[[ 9 67 27 47]
 [83 49 43 61]
 [61 78 52 45]]
78

[[ 67 128 118 139 201 118]
 [119 160 164 148  76 111]
 [ 42 138 144 144 131 183]]
144

[[4 1 4 8 6 3]
 [2 4 3 7 4 1]
 [6 1 4 9 7 1]]
9

[[5261 2180 6671 6635 5073]
 [2051 2397 7991 8056 4378]
 [1175 6667 6846 9232 7155]]
6846

[[777 415 855 584]
 [760 466 823 603]
 [851 201 990 505]]
201

[[-370 -376 -745   38 -382 -165 -657]
 [ 190  237  663 -547  297 -367 -135]
 [-381  -86  497 -522  418  -28  307]]
418
---
[[ 10  -2  27  27 -21 -17  37]
 [ 47 -16  36  35  16  10  15]]	47, -21

[ 26   0  -4  52 -12 -49  -6]	52, -49

[[-20  -8  51  24  39  34   3]
 [ -3  18 -31   8  17 -22   3]]	51, -31

[-52  33  -8  11  -7 -15]	33, -52

[[ -1 -37  37  -4 -23 -11]
 [-23 -11  20   3 -17 -46]]	37, -46

[ 38  54  -4 -51]	54, -51

[[ -9  24  29   5   1 -19]
 [-55  38   7  15  13 -17]
 [-45  37  12  30   4 -14]]	38, -55

[[ 36  -9   7 -13  -5   3]
 [ 22  -8  12   0  -9  14]
 [ 33  -5  13   2  53   4]]	53, -13
---
9.255	-16.882	-11.837	-15.045 ==> -11.837
0.60	15.07	-9.39	7.01 ==> -9.39
-0.09	-0.13	-0.12	0.16 ==> -0.12
-48.368	127.173	-131.496	-62.249 ==> -131.496
0.11	-0.09	0.03	0.15 ==> 0.03
3.726	-15.767	13.977	-8.717 ==> 13.977
---
[[-688 -141  394  -15 -120  -74   78  102  -66  -19 -520   58   22  666]
 [ 425  611 -239  101  394  185  299  122 -181  -49 -506  -46  -16 -142]
 [ 291  289   21   14  123   32   44  -10  139   80  589   10   39  104]
 [  -9   94  -49  169  206   26  110 -115   73   60  551  -40   19   95]
 [-618 -681  364   -6 -523  -50 -121  360 -147  -47 -665   17    2  175]
 [-103  151   75   60   11 -133   73  -88 -389  -80  118 -355 -112  -57]
 [ 179  440   89    6   24  132 -128   50 -226  -35  146 -218  -60 -153]
 [-188 -484   67   25 -315  137 -109  383  416  129   -4  373  155  -74]] | 155

[[62 65 66 84 58 54 54 61 54 63 57 34 60 50 11]
 [50 53 49 49 64 56 63 54 67 51 55 64 49 54 88]
 [64 64 68 81 54 56 49 61 47 64 57 40 64 52  9]
 [65 64 69 82 52 57 47 61 44 64 56 42 66 53  7]
 [50 52 49 48 62 57 60 53 63 51 54 71 50 54 92]
 [52 53 51 49 61 57 59 54 62 52 55 68 51 55 85]] | 55

[[ 19   0 -26 -10 -14   4   2 -12  -9  10  10]
 [-20 -12   2  -8  11  -7   0   8   2  -8 -15]
 [ -8  -7 -11 -11  -9   8  -9   6   6   3   9]
 [ -6 -11 -13 -13  -1   6   0   8   3   0   5]
 [ -9   2   3   2  -9  -3  -8  -3   2  -1  -6]
 [-12   0  18  11  -7  -7 -13  -1  -4 -23   0]
 [ 11  -4 -18 -10 -12   7 -10  -9  -8   2  15]
 [-12  -4  13   4   8 -18  -6 -10 -12 -16 -20]
 [-27  -5  27  11  10 -19 -10  -3  -9 -26 -21]
 [ 13  -1 -19  -8 -13   4  -2 -10  -7   6   9]
 [ -2  -3  -4  -1  -1  -7   3  -6  -9  -4  -8]] | -4

[[-13  12  -8 -29   8 -14 -19 -23 -17]
 [-14  -5 -21 -37   2 -18 -14   3 -11]
 [ -4  14  -5  -6  13 -42  -7  -9  -3]
 [  7  -5 -18 -16   0 -14 -21  -5  14]
 [ -2 -28  -2 -12 -17 -44 -37 -50   1]
 [  2   6 -14  -6   7   5 -24  30   4]
 [ -9  -9  -8  -1  -7  -9   5  43 -17]
 [ -7   2   1 -33   7 -12  -7  19 -15]
 [ -6  -5   3 -19   4  16  15   3  -1]
 [-18 -25 -27  -2   6  15 -14   8  18]
 [ -5  -8 -23  -7  -1 -27  -5  27  -3]] | 27

[[400 387 425 398  85 430 512 407]
 [476 341 595 508 419 427 355 299]
 [423 488 449 432 371 431 383 377]
 [220 471 713 249 815 615 601 515]
 [455 610 376 541 417 427 400 517]
 [320 456 448 471 547 436 346 436]
 [447 473 399 445 406 392 436 427]] | 436
---
[ 15  43  29  -1 -37 -10  49] | -37

[[-28   5  -6  32  37]
 [-22 -51 -39  -2 -51]
 [ -2  -1 -40   9  13]] | -6

[ -1 -22 -33   6 -47] | -33

[-11  53  28  -3] | 53

[  2  17  10  25  45 -38] | 25

[ 3 -7 27 55] | -7

[[ -2 -27   7   3 -47 -17  33]
 [  8  -8 -14 -20 -47 -15  26]
 [ 15 -27 -25  -3 -47   8   9]] | -47

[[  4 -23   6  12   4 -47  14]
 [ -5  -5   1  -9  14  -7 -38]
 [ -7  11  -7   0  50  31  -9]] | 4

[[  5  10  48 -31]
 [ -3  12  22  -1]] | 10

[53 31  5  1 -3  0] | 1
---
[[-18 -38 -11 -14   4  -4   0]
 [  6 -39  -6 -12   0  14   6]
 [-10 -37 -15 -21  -2  -1   4]] result: 14

[[ -6 -40   8 -38  -6 -21 -38]
 [-22   5  -1   4  -5  -3  -5]] result: -3

[[ 21  42 -50 -11  24  45  35]
 [-29 -44 -45 -39  37 -24 -28]] result: -24

[[-17 -10 -31   3  37]
 [-16  -6 -45  13  14]
 [ 12  -5 -13  14 -22]] result: 13

[[ 32  44  -6 -23  11   5   8]
 [ 26  10   6  36   2  19   8]
 [ 11  -2  36 -51   8  15   9]] result: 19

[[ 11 -35  10   9  23   9  10]
 [-48  -5  -9  31  41 -11   8]
 [ 44  -3  16 -26 -27  10  -5]] result: -11

[[ 28  21  52  11  11 -15 -20]
 [-17 -20  23 -10  28  -3 -36]] result: -3

[[ 23 -40  11 -16 -19 -18]
 [  0 -30  36 -29  30 -13]
 [ -8 -14  40  37 -41   4]] result: 30

[[ 15  -9 -25 -10  11]
 [ 43 -37  15 -21  22]
 [ 12  -8 -22  21  -2]] result: -21
---
array([[  0,   1,   5,  33],
       [ 49,  14,  10, -27]]) => 10

array([[  0,  44, -14,  46],
       [ 16, -10,  45,  12],
       [-28, -39,   5, -30]]) => 45

array([[144, 134, 147,  58],
       [184, 175, 154, 203]]) => 154

array([[261, 565, 576, 305],
       [595, 384, 846, 242]]) => 846

array([[75, 92, 61, 99],
       [42, 22, 36, 49],
       [93, 76, 97, 90]]) => 36

array([[826, 901, 262, 655],
       [799, 378, 212, 130],
       [628, 713, 559, 692]]) => 212
---
[ 30  -9 -41  41 -54] value -41
[ 1 -2 18 25  2 43] value 25
[48 43  1 -5 14] value 1
[ 37 -34  24  51] value -34
[42 52 32 33 38] value 32
[ 44  14 -48  10  21  46  21] value 21
